How the elements are linked:
w706: f>w562, a>w719, c>w316, s>w270, n>w123, b>w88
w332: f>w455, a>w270, c>w644, s>w316, n>w706, b>w484
w150: f>w929, a>w883, c>w868, s>w481, n>w320, b>w942
w320: f>w614, a>w311, c>w481, s>w883, n>w959, b>w206
w279: f>w116, a>w284, c>w69, s>w378, n>w632, b>w312
w484: f>w644, a>w796, c>w331, s>w523, n>w88, b>w794
w595: f>w92, a>w698, c>w479, s>w798, n>w861, b>w818
w135: f>w137, a>w516, c>w649, s>w312, n>w944, b>w969
w622: f>w921, a>w252, c>w614, s>w671, n>w120, b>w320
w284: f>w206, a>w632, c>w137, s>w279, n>w19, b>w135
w942: f>w868, a>w116, c>w632, s>w630, n>w206, b>w323
w120: f>w416, a>w21, c>w671, s>w252, n>w801, b>w959
w523: f>w239, a>w484, c>w865, s>w35, n>w796, b>w689
w378: f>w942, a>w279, c>w323, s>w137, n>w284, b>w155
w614: f>w21, a>w504, c>w317, s>w981, n>w671, b>w481
w167: f>w698, a>w827, c>w111, s>w749, n>w479, b>w656
w671: f>w918, a>w622, c>w981, s>w504, n>w252, b>w883
w533: f>w155, a>w249, c>w93, s>w969, n>w716, b>w861
w981: f>w120, a>w614, c>w959, s>w929, n>w504, b>w617
w323: f>w632, a>w69, c>w516, s>w687, n>w137, b>w851
w187: f>w167, a>w371, c>w656, s>w364, n>w818, b>w562
w801: f>w556, a>w918, c>w252, s>w21, n>w921, b>w929
w808: f>w320, a>w868, c>w206, s>w387, n>w617, b>w284
w719: f>w141, a>w123, c>w332, s>w706, n>w596, b>w410
w141: f>w324, a>w600, c>w455, s>w562, n>w361, b>w332
w479: f>w55, a>w393, c>w749, s>w827, n>w798, b>w364
w861: f>w93, a>w55, c>w798, s>w698, n>w459, b>w948
w556: f>w689, a>w199, c>w932, s>w601, n>w397, b>w252
w390: f>w123, a>w316, c>w973, s>w644, n>w332, b>w35
w918: f>w199, a>w921, c>w120, s>w801, n>w932, b>w981
w794: f>w331, a>w598, c>w907, s>w689, n>w564, b>w416
w865: f>w88, a>w331, c>w564, s>w886, n>w35, b>w790
w562: f>w656, a>w141, c>w596, s>w947, n>w600, b>w316
w749: f>w595, a>w167, c>w818, s>w948, n>w827, b>w878
w689: f>w865, a>w794, c>w790, s>w64, n>w598, b>w932
w33: f>w944, a>w649, c>w249, s>w851, n>w155, b>w92
w312: f>w69, a>w135, c>w33, s>w155, n>w516, b>w2
w2: f>w33, a>w969, c>w92, s>w93, n>w533, b>w595
w393: f>w459, a>w798, c>w167, s>w479, n>w595, b>w187
w123: f>w600, a>w596, c>w270, s>w719, n>w455, b>w973
w528: f>w150, a>w387, c>w942, s>w206, n>w808, b>w378
w921: f>w397, a>w932, c>w21, s>w918, n>w416, b>w614
w252: f>w932, a>w120, c>w504, s>w622, n>w21, b>w311
w239: f>w706, a>w644, c>w88, s>w973, n>w390, b>w865
w311: f>w504, a>w959, c>w150, s>w320, n>w317, b>w528
w324: f>w948, a>w364, c>w621, s>w656, n>w187, b>w455
w55: f>w2, a>w459, c>w595, s>w861, n>w803, b>w749
w617: f>w959, a>w481, c>w387, s>w868, n>w150, b>w19
w907: f>w527, a>w64, c>w199, s>w790, n>w689, b>w918
w644: f>w719, a>w390, c>w410, s>w239, n>w316, b>w331
w397: f>w598, a>w790, c>w601, s>w199, n>w907, b>w21
w317: f>w622, a>w929, c>w320, s>w959, n>w981, b>w808
w687: f>w284, a>w323, c>w135, s>w944, n>w69, b>w716
w796: f>w390, a>w88, c>w35, s>w484, n>w410, b>w598
w973: f>w270, a>w239, c>w796, s>w410, n>w644, b>w886
w410: f>w332, a>w973, c>w484, s>w88, n>w239, b>w527
w111: f>w393, a>w948, c>w187, s>w818, n>w749, b>w361
w596: f>w361, a>w455, c>w706, s>w123, n>w947, b>w239
w270: f>w947, a>w706, c>w390, s>w332, n>w719, b>w796
w632: f>w528, a>w19, c>w378, s>w284, n>w630, b>w516
w947: f>w878, a>w562, c>w123, s>w455, n>w141, b>w390
w969: f>w649, a>w533, c>w807, s>w2, n>w249, b>w698
w716: f>w135, a>w851, c>w969, s>w249, n>w33, b>w459
w649: f>w687, a>w155, c>w716, s>w33, n>w312, b>w807
w598: f>w35, a>w564, c>w64, s>w794, n>w527, b>w601
w455: f>w621, a>w947, c>w719, s>w596, n>w562, b>w644
w959: f>w671, a>w317, c>w883, s>w311, n>w929, b>w387
w361: f>w187, a>w621, c>w562, s>w600, n>w878, b>w706
w206: f>w481, a>w528, c>w630, s>w116, n>w387, b>w137
w818: f>w479, a>w111, c>w364, s>w371, n>w948, b>w600
w416: f>w907, a>w601, c>w918, s>w932, n>w556, b>w671
w948: f>w798, a>w749, c>w371, s>w111, n>w167, b>w621
w459: f>w969, a>w803, c>w698, s>w55, n>w92, b>w167
w527: f>w484, a>w886, c>w794, s>w564, n>w865, b>w199
w93: f>w851, a>w2, c>w803, s>w807, n>w969, b>w798
w868: f>w311, a>w617, c>w528, s>w808, n>w481, b>w632
w88: f>w316, a>w410, c>w523, s>w796, n>w973, b>w564
w851: f>w516, a>w33, c>w533, s>w716, n>w649, b>w803
w92: f>w249, a>w807, c>w55, s>w803, n>w93, b>w479
w199: f>w794, a>w397, c>w416, s>w556, n>w790, b>w120
w790: f>w564, a>w907, c>w556, s>w397, n>w64, b>w801
w621: f>w371, a>w878, c>w141, s>w361, n>w656, b>w719
w387: f>w883, a>w808, c>w116, s>w528, n>w868, b>w279
w69: f>w19, a>w137, c>w944, s>w323, n>w378, b>w33
w827: f>w861, a>w479, c>w948, s>w167, n>w393, b>w324
w21: f>w601, a>w801, c>w622, s>w120, n>w918, b>w317
w932: f>w790, a>w416, c>w801, s>w921, n>w601, b>w504
w516: f>w378, a>w944, c>w155, s>w135, n>w687, b>w533
w116: f>w617, a>w206, c>w19, s>w942, n>w528, b>w69
w155: f>w323, a>w312, c>w851, s>w649, n>w135, b>w93
w364: f>w749, a>w187, c>w878, s>w324, n>w371, b>w947
w803: f>w533, a>w92, c>w861, s>w459, n>w807, b>w827
w630: f>w808, a>w942, c>w284, s>w19, n>w116, b>w687
w137: f>w630, a>w378, c>w687, s>w69, n>w279, b>w649
w331: f>w410, a>w35, c>w527, s>w865, n>w523, b>w907
w64: f>w886, a>w689, c>w397, s>w907, n>w794, b>w921
w504: f>w801, a>w671, c>w929, s>w614, n>w622, b>w150
w656: f>w111, a>w324, c>w361, s>w878, n>w364, b>w596
w481: f>w317, a>w150, c>w808, s>w617, n>w883, b>w630
w35: f>w973, a>w523, c>w886, s>w331, n>w484, b>w64
w249: f>w312, a>w716, c>w2, s>w533, n>w851, b>w55
w698: f>w807, a>w861, c>w393, s>w595, n>w55, b>w111
w19: f>w387, a>w630, c>w279, s>w632, n>w942, b>w944
w371: f>w827, a>w818, c>w324, s>w187, n>w111, b>w141
w886: f>w796, a>w865, c>w598, s>w527, n>w331, b>w397
w798: f>w803, a>w595, c>w827, s>w393, n>w698, b>w371
w878: f>w818, a>w656, c>w600, s>w621, n>w324, b>w123
w807: f>w716, a>w93, c>w459, s>w92, n>w2, b>w393
w601: f>w64, a>w556, c>w921, s>w416, n>w199, b>w622
w564: f>w523, a>w527, c>w689, s>w598, n>w886, b>w556
w600: f>w364, a>w361, c>w947, s>w141, n>w621, b>w270
w929: f>w252, a>w981, c>w311, s>w317, n>w614, b>w868
w316: f>w596, a>w332, c>w239, s>w390, n>w270, b>w523
w944: f>w279, a>w687, c>w312, s>w516, n>w323, b>w249
w883: f>w981, a>w320, c>w617, s>w150, n>w311, b>w116

In the rows, 49 means zero.

The rows follow the links: the fewer symbols apart two elements are, the more alike their rows tend to be.

Rows of some elements; one shown again gets a slightly different row:
w311 [ 64  30  42  59  38   5  84  72  68  40  57  38  48  69  41  53  43  51  67  64  59  59  72  67  52  52  23  16  56  57  46  25  49  51  40  32  47  64  42  45  48  61  63  44  44  45  26  42  59  56  69  36  24  75  55  19  67  39  62  49  44  48  54  42  82  47  25]
w93 [ 47  18  68  62  51  80  35  34  53  58  73  60  46  47  31  20  36  35  47  41  57  62  41  52  37  55  56  57  50  50  74  62  41  38  28  70  17  18  43  63  51  48  63  56  61  48  56  52  57  23  10  74  80  52  56  46  68  23  31  33  49  51  43  61  30  67  34]
w21 [ 64  52  22  53  65  37  84  80  61  60  42  42  33  64  49  83  71  67  39  46  20  38  52  46  47  50  34  49  59  64  42  38  60  50  58  29  57  64  48  49  42  59  37  31  24  72  58  54  68  73  90  29  28  55  37  22  34  63  37  56  58  61  36  47  72  27  62]
w270 [ 48  91  49  33  70  80  47  35  35  29  17  59  67  47  46  43  33  47  53  35  45  41  45  12  55  32  76  69  54  49  31  45  49  41  62  78  74  64  64  57  39  21  36  43  48  52  57  51  22  67  54  53  64  28  56  71  23  66  59  46  50  45  55  50  37  35  64]
w932 [ 62  63  33  50  49  44  83  71  58  50  19  38  31  56  43  71  65  60  48  34  29  35  36  35  49  45  39  50  55  71  37  43  59  45  59  41  50  62  60  49  50  54  35  14  29  66  62  61  53  71  98  19  31  43  39  31  31  54  44  57  59  53  38  42  76  16  65]
w798 [ 43  60  70  49  56  77  16  25  24  66  60  76  70  40  39  36  39  44  31  54  61  37  41  41  51  40  53  68  45  41  75  73  61  53  41  55  42  43  53  44  49  33  41  85  55  38  38  49  24  45   8  69  68  50  64  71  43  38  63  27  52  59  57  65  21  63  37]
w564 [ 59  75  23  30  42  20  62  39  65  21  28  30  54  59  75  61  55  54  58  45  56  69  61  43  60  59  56  45  39  54  15  20  34  54  57  39  79  67  59  42  32  58  68  32  56  46  36  38  42  47  69  26  34  43  50  69  34  72  44  68  28  29  56  25  50  36  62]
w312 [ 24  10  69  64  34  39  30  69  42  61  76  59  46  38  37  36  35  47  62  66  63  35  55  74  48  46  39  26  53  25  66  67  49  54  38  45  31  43  27  50  74  46  38  68  54  42  46  47  67  48  32  72  46  62  43  29  88  28  67  41  53  57  58  65  60  77  33]
w886 [ 59  74  21  30  51  23  59  37  61  25  34  30  56  55  85  63  60  54  52  50  47  74  65  49  56  56  60  48  41  50  15  18  33  53  63  39  84  62  56  41  29  58  66  41  51  46  40  34  45  46  66  32  37  41  46  69  29  82  42  70  32  31  53  23  44  40  63]
w320 [ 64  29  49  59  34   4  85  70  67  40  56  36  46  68  38  52  39  47  67  62  60  62  69  69  48  52  22  17  54  60  47  28  51  47  38  34  41  61  43  46  50  62  62  40  45  45  28  46  59  54  70  33  24  74  55  21  69  35  63  50  45  46  52  43  85  47  24]
w284 [ 57  24  47  70  40  43  50  65  51  90  70  60  33  56  28  65  69  61  22  52  49  27  37  62  49  60  18  51  45  57  86  74  69  59  28  19  19  37  46  40  55  66  47  56  44  57  37  56  62  47  39  45  39  73  50  29  58  21  39  33  52  68  39  65  55  52  38]
w378 [ 49  25  46  68  41  39  42  69  49  91  72  65  39  52  29  64  65  62  26  60  55  21  43  63  53  59  21  47  45  48  84  75  66  63  28  18  26  43  39  38  58  62  43  65  45  54  33  52  63  51  35  54  37  73  49  30  62  22  46  30  49  70  46  67  55  58  38]
w64 [ 59  76  29  36  28  22  71  47  64  23  11  30  46  58  56  56  53  51  63  35  63  54  45  32  65  56  51  42  43  66  17  30  41  51  54  43  67  66  66  44  42  54  60  13  54  48  37  47  37  53  84  19  29  41  51  63  35  53  51  63  32  30  56  30  62  23  63]
w155 [ 23   8  72  63  35  41  32  65  42  57  75  57  46  38  37  32  33  43  65  64  63  39  53  75  45  47  40  26  53  26  68  67  47  51  38  51  30  39  28  50  75  48  41  66  55  41  49  48  67  45  30  74  49  60  42  28  89  28  67  41  55  55  57  63  58  78  31]
w150 [ 66  26  57  63  25  11  84  66  66  40  54  33  43  64  34  43  38  41  69  56  59  63  59  70  44  50  21  16  55  66  51  31  54  46  38  40  30  54  46  48  55  62  64  37  46  42  33  50  55  47  68  29  29  70  56  22  69  29  61  50  51  45  49  44  86  42  21]
w595 [ 47  58  67  53  56  79  18  24  28  66  62  76  68  42  34  36  38  44  29  52  62  38  41  39  51  43  52  69  44  42  76  72  60  51  38  57  40  39  53  46  48  36  43  83  57  39  37  52  26  43   7  70  72  53  65  71  43  35  57  24  50  59  55  66  21  62  39]
w88 [ 55  81  41  29  77  55  54  36  35  34  39  39  62  45  83  63  54  49  42  52  17  65  61  45  40  35  63  60  53  46  26  27  48  44  81  56  82  64  53  50  32  42  41  57  31  50  67  44  37  61  65  40  49  32  40  62  15  95  51  69  59  48  42  34  39  40  63]
w504 [ 63  42  20  54  67  17  85  81  66  58  59  44  44  74  50  82  61  69  45  62  36  47  72  60  52  53  29  34  56  52  45  26  52  55  47  24  62  69  38  45  38  62  50  47  33  65  37  41  73  69  75  39  24  69  44  19  49  59  45  54  44  58  44  47  73  44  45]
w942 [ 68  22  53  70  31  44  65  59  57  78  63  46  26  57  26  54  67  47  31  44  43  43  31  62  40  60  15  49  48  74  80  62  68  50  30  28   6  30  54  46  55  70  55  42  41  54  47  63  60  38  50  31  42  67  52  28  55  17  34  39  58  60  32  56  65  40  34]
w279 [ 55  26  46  69  41  42  45  68  51  91  71  62  36  55  28  66  68  62  24  56  52  24  39  62  51  60  20  49  45  53  84  73  68  62  29  17  24  40  42  39  56  63  45  61  45  57  34  54  62  48  38  48  38  71  51  32  60  21  40  32  51  70  44  65  54  53  40]
w528 [ 71  21  61  70  23  37  75  57  60  62  58  35  28  55  28  43  57  39  46  44  46  54  36  65  38  56  15  36  51  78  70  53  63  43  35  35   7  31  54  48  57  68  58  34  41  49  47  64  57  37  60  24  40  65  54  25  58  15  41  44  59  53  34  50  74  35  29]
w111 [ 21  54  74  37  45  67   3  27  15  49  58  55  61  17  71  36  42  40  45  57  46  45  42  59  46  37  66  56  43  20  50  67  48  52  65  58  56  41  43  45  63  36  34  82  53  31  63  48  33  41  24  67  62  31  40  74  46  65  66  56  60  49  56  52  23  70  53]
w479 [ 36  61  73  46  52  74  10  27  16  62  59  72  70  30  45  38  37  43  34  58  57  36  42  47  50  36  54  64  44  33  69  73  60  52  51  56  49  44  52  43  56  32  35  88  53  34  43  48  23  48  12  70  64  48  58  74  43  47  71  34  58  57  59  64  23  63  42]
w55 [ 51  45  64  56  57  86  27  24  42  67  65  72  61  50  28  31  39  42  32  46  61  48  40  38  47  51  53  69  46  50  78  69  53  46  28  62  31  29  53  54  43  40  55  70  61  45  40  52  35  35   2  72  78  55  68  63  50  25  42  22  47  57  48  68  22  62  36]
w533 [ 37   7  73  62  45  69  35  46  51  52  76  52  40  41  35  16  33  31  59  47  55  61  44  63  35  51  53  43  53  41  67  62  39  38  33  70  17  21  36  63  60  47  57  54  62  44  62  52  66  26  18  76  73  51  49  36  80  25  41  40  54  47  44  59  42  73  33]
w481 [ 67  24  59  66  24  15  84  66  65  41  55  32  40  61  33  42  41  39  67  54  56  62  54  69  44  52  20  20  55  70  54  36  55  45  38  39  26  50  47  46  55  65  63  36  45  42  35  53  55  44  69  27  30  70  57  23  68  24  59  49  52  45  46  43  85  40  23]
w630 [ 68  24  50  69  34  44  60  61  55  84  65  50  27  56  27  57  68  50  26  46  45  38  33  62  43  62  17  50  47  72  82  66  68  52  31  24   9  30  53  44  54  70  54  45  42  55  44  60  62  40  47  34  41  66  53  29  55  17  32  36  57  61  33  59  61  41  38]
w416 [ 63  68  35  50  44  43  83  69  58  44  16  36  31  55  42  67  63  57  50  33  34  34  36  33  53  47  41  50  55  74  34  43  60  46  59  43  50  62  63  49  49  53  38  12  33  64  60  61  51  68  97  17  30  41  42  36  32  52  46  59  57  51  39  42  76  14  67]

Each walk starts at a row. The symbols on each line, taken left to right, move it on to the next element.
Each answer is a row, close to the row of the element it stands for.
---
[ 52  86  46  31  79  65  53  38  30  34  35  44  64  43  73  58  47  48  44  48  18  58  56  37  40  29  65  64  55  49  29  34  51  42  81  64  81  65  55  50  37  36  35  57  30  50  68  47  32  66  67  42  53  31  42  62  15  92  56  63  64  50  44  39  40  37  61]
c c a a a	[ 58  79  38  28  76  49  54  37  39  33  42  38  60  46  86  64  56  49  42  54  19  69  62  47  41  38  63  59  51  46  23  23  46  46  80  52  84  62  52  48  32  46  45  59  33  49  64  41  39  58  64  39  49  33  39  61  16  96  49  70  57  46  43  31  39  40  61]
n a b a b f f	[ 56  75  29  28  69  38  54  37  47  33  43  34  60  49  89  67  60  51  42  55  26  74  66  51  43  45  62  56  47  47  19  18  40  49  76  46  86  62  50  45  28  51  55  56  38  49  59  39  43  51  66  36  45  36  42  66  22  96  44  72  47  43  46  27  38  42  61]
---
[ 58  74  24  29  57  26  56  36  58  27  39  29  56  54  88  65  61  54  49  52  43  74  66  49  52  54  61  50  41  49  16  17  34  53  66  40  85  63  51  42  29  58  63  44  48  47  45  35  44  47  66  32  39  41  45  68  27  87  42  71  35  34  50  24  41  42  62]
f c c s n	[ 58  74  25  28  62  30  56  37  54  29  42  30  55  52  89  66  60  55  47  52  36  75  66  52  50  52  61  53  44  48  17  17  34  52  69  42  85  63  52  43  29  56  62  48  44  48  50  35  44  48  65  34  40  39  43  67  27  92  41  72  39  36  47  25  39  42  63]
c b s f s s	[ 60  76  34  40  27  26  73  50  64  23   9  31  45  57  51  55  53  52  64  35  62  50  43  30  65  54  49  42  45  67  20  33  43  49  54  43  62  66  67  45  43  51  57  11  53  50  40  48  36  56  86  18  29  40  51  58  36  52  51  62  36  30  55  30  67  20  66]
---
[ 30  60  76  42  48  69   6  28  13  59  60  65  68  23  57  39  38  43  37  60  51  35  44  53  48  34  58  61  45  27  63  72  57  54  59  55  51  44  49  42  60  33  32  89  50  30  50  48  26  46  18  67  63  39  50  74  45  54  71  43  60  55  61  58  23  67  44]
n f f f s s s	[ 34   6  76  64  42  63  34  48  51  51  76  52  39  39  36  17  31  32  63  50  53  60  46  66  38  51  53  39  52  38  68  61  39  38  33  68  18  23  34  61  64  49  55  54  60  43  61  53  67  28  21  76  69  51  47  34  83  26  45  42  55  48  46  60  46  75  33]
a c s s a	[ 44  15  70  63  50  77  35  36  56  54  74  56  43  46  33  18  35  33  52  43  53  64  43  55  36  54  56  53  51  47  72  64  41  37  30  71  16  17  41  63  55  49  62  54  63  46  57  53  61  23  13  75  78  52  55  41  72  22  34  33  51  50  43  60  35  68  34]
---
[ 62  73  35  46  32  35  79  60  60  32   7  34  38  54  43  59  55  51  59  30  49  40  35  28  58  49  44  45  52  74  25  38  53  49  56  45  54  63  69  47  48  52  44   7  44  55  52  59  41  63  95  16  29  39  48  48  34  48  52  60  47  39  47  36  74  15  66]
s n n n n	[ 58  75  23  34  38  19  64  39  65  20  23  28  51  58  68  60  58  52  59  44  61  67  57  40  63  59  56  43  40  57  14  22  35  54  55  39  76  64  59  43  34  57  67  26  57  47  35  40  40  48  74  25  33  43  50  67  35  67  46  67  27  27  55  25  52  32  62]
b a a b n	[ 64  56  26  53  62  40  85  78  59  60  36  40  31  61  47  80  70  65  40  43  21  36  48  44  47  49  34  50  57  65  43  38  61  50  58  34  55  64  51  49  43  58  38  26  26  72  60  58  64  73  91  26  30  52  40  23  34  61  37  58  59  61  36  45  72  25  63]
---
[ 63  44  20  54  71  25  84  82  67  62  55  45  39  70  51  84  67  70  41  58  28  42  68  56  49  53  32  41  57  57  46  32  54  54  52  26  63  66  42  46  38  61  47  42  28  71  46  45  72  71  80  37  27  65  41  17  43  63  39  54  49  62  39  48  71  39  53]
f c c b n n	[ 63  36  29  55  55   7  84  79  70  50  60  41  49  74  47  69  51  61  56  67  51  54  78  64  52  53  27  23  54  53  44  24  48  54  42  27  59  69  37  43  42  62  58  48  39  55  28  39  66  63  71  40  23  75  51  18  61  51  55  50  40  53  52  45  79  47  35]
b s c s	[ 69  22  57  69  27  43  69  58  59  73  61  43  24  55  26  50  62  44  36  42  44  46  31  64  38  60  15  43  48  76  76  61  67  48  33  30   6  29  54  45  54  69  57  39  40  53  47  62  61  37  54  28  42  66  53  28  56  16  35  41  58  60  32  54  67  37  33]
---
[ 26  58  75  39  46  69   3  28  13  54  58  63  66  21  62  37  40  41  41  59  49  39  44  56  46  34  60  58  44  25  60  72  56  54  62  57  53  43  47  43  63  33  30  88  51  30  54  48  29  45  20  68  61  37  45  75  46  59  72  48  62  54  59  57  23  68  45]
a a a s n	[ 40  61  73  48  52  76  12  27  18  65  60  73  70  35  42  38  37  45  32  57  59  35  43  44  51  38  53  65  45  36  72  75  61  53  46  56  45  43  52  42  52  32  38  86  54  36  39  49  23  46  10  69  66  48  61  73  43  42  66  31  54  58  58  64  22  63  39]
n n f b c	[ 32  61  76  44  49  70   8  26  14  59  59  69  70  27  53  37  36  43  35  58  54  37  43  48  48  36  56  62  46  31  66  74  60  54  54  55  50  45  49  41  59  31  33  87  52  31  46  50  24  47  15  68  63  45  53  75  42  50  72  38  58  57  59  61  23  65  43]
---
[ 24  56  75  39  47  68   3  28  14  52  58  58  63  18  68  37  41  40  43  60  47  42  43  58  45  37  61  58  44  23  55  69  52  54  64  57  54  43  44  44  63  34  30  85  51  31  59  47  32  42  22  67  61  34  42  74  46  63  71  52  62  52  57  54  23  68  49]
a f f n f	[ 27   4  76  62  38  54  34  56  47  51  76  53  41  37  37  23  31  35  67  56  57  54  50  72  40  48  48  31  54  32  65  61  43  44  36  63  21  30  29  59  70  47  49  57  58  42  59  51  67  35  26  75  62  53  44  30  87  27  54  45  58  52  50  62  53  77  32]
c n c	[ 40   9  71  63  48  72  35  41  53  52  75  55  40  42  33  18  35  32  57  45  53  63  44  60  35  55  54  47  50  44  68  62  38  37  31  71  16  18  36  64  56  50  60  54  62  45  61  52  64  26  15  75  75  51  52  40  77  23  36  37  52  49  42  59  37  69  34]
---
[ 62  63  31  52  54  43  84  74  59  53  26  39  31  57  44  74  67  61  44  38  26  34  39  38  48  47  37  51  57  69  39  42  61  47  60  39  51  61  58  50  47  55  36  18  28  69  62  61  57  72  96  21  31  45  39  27  32  56  41  59  60  56  35  44  74  19  65]
a b s a f f	[ 60  72  36  47  35  38  81  62  61  36  11  32  34  54  43  61  58  54  56  29  44  37  33  28  55  47  42  47  52  73  28  40  54  46  57  46  53  62  66  48  51  51  43   7  40  58  54  61  43  63  97  15  29  39  46  44  33  50  49  60  51  42  45  37  74  15  68]
s n c b f b	[ 62  38  24  55  58  10  84  80  69  51  60  44  48  75  49  74  54  65  55  68  48  52  76  63  52  53  27  28  55  50  45  26  49  55  44  27  62  70  36  43  40  61  56  49  38  60  31  40  68  66  72  40  22  74  47  17  57  55  52  50  42  55  50  47  77  47  38]
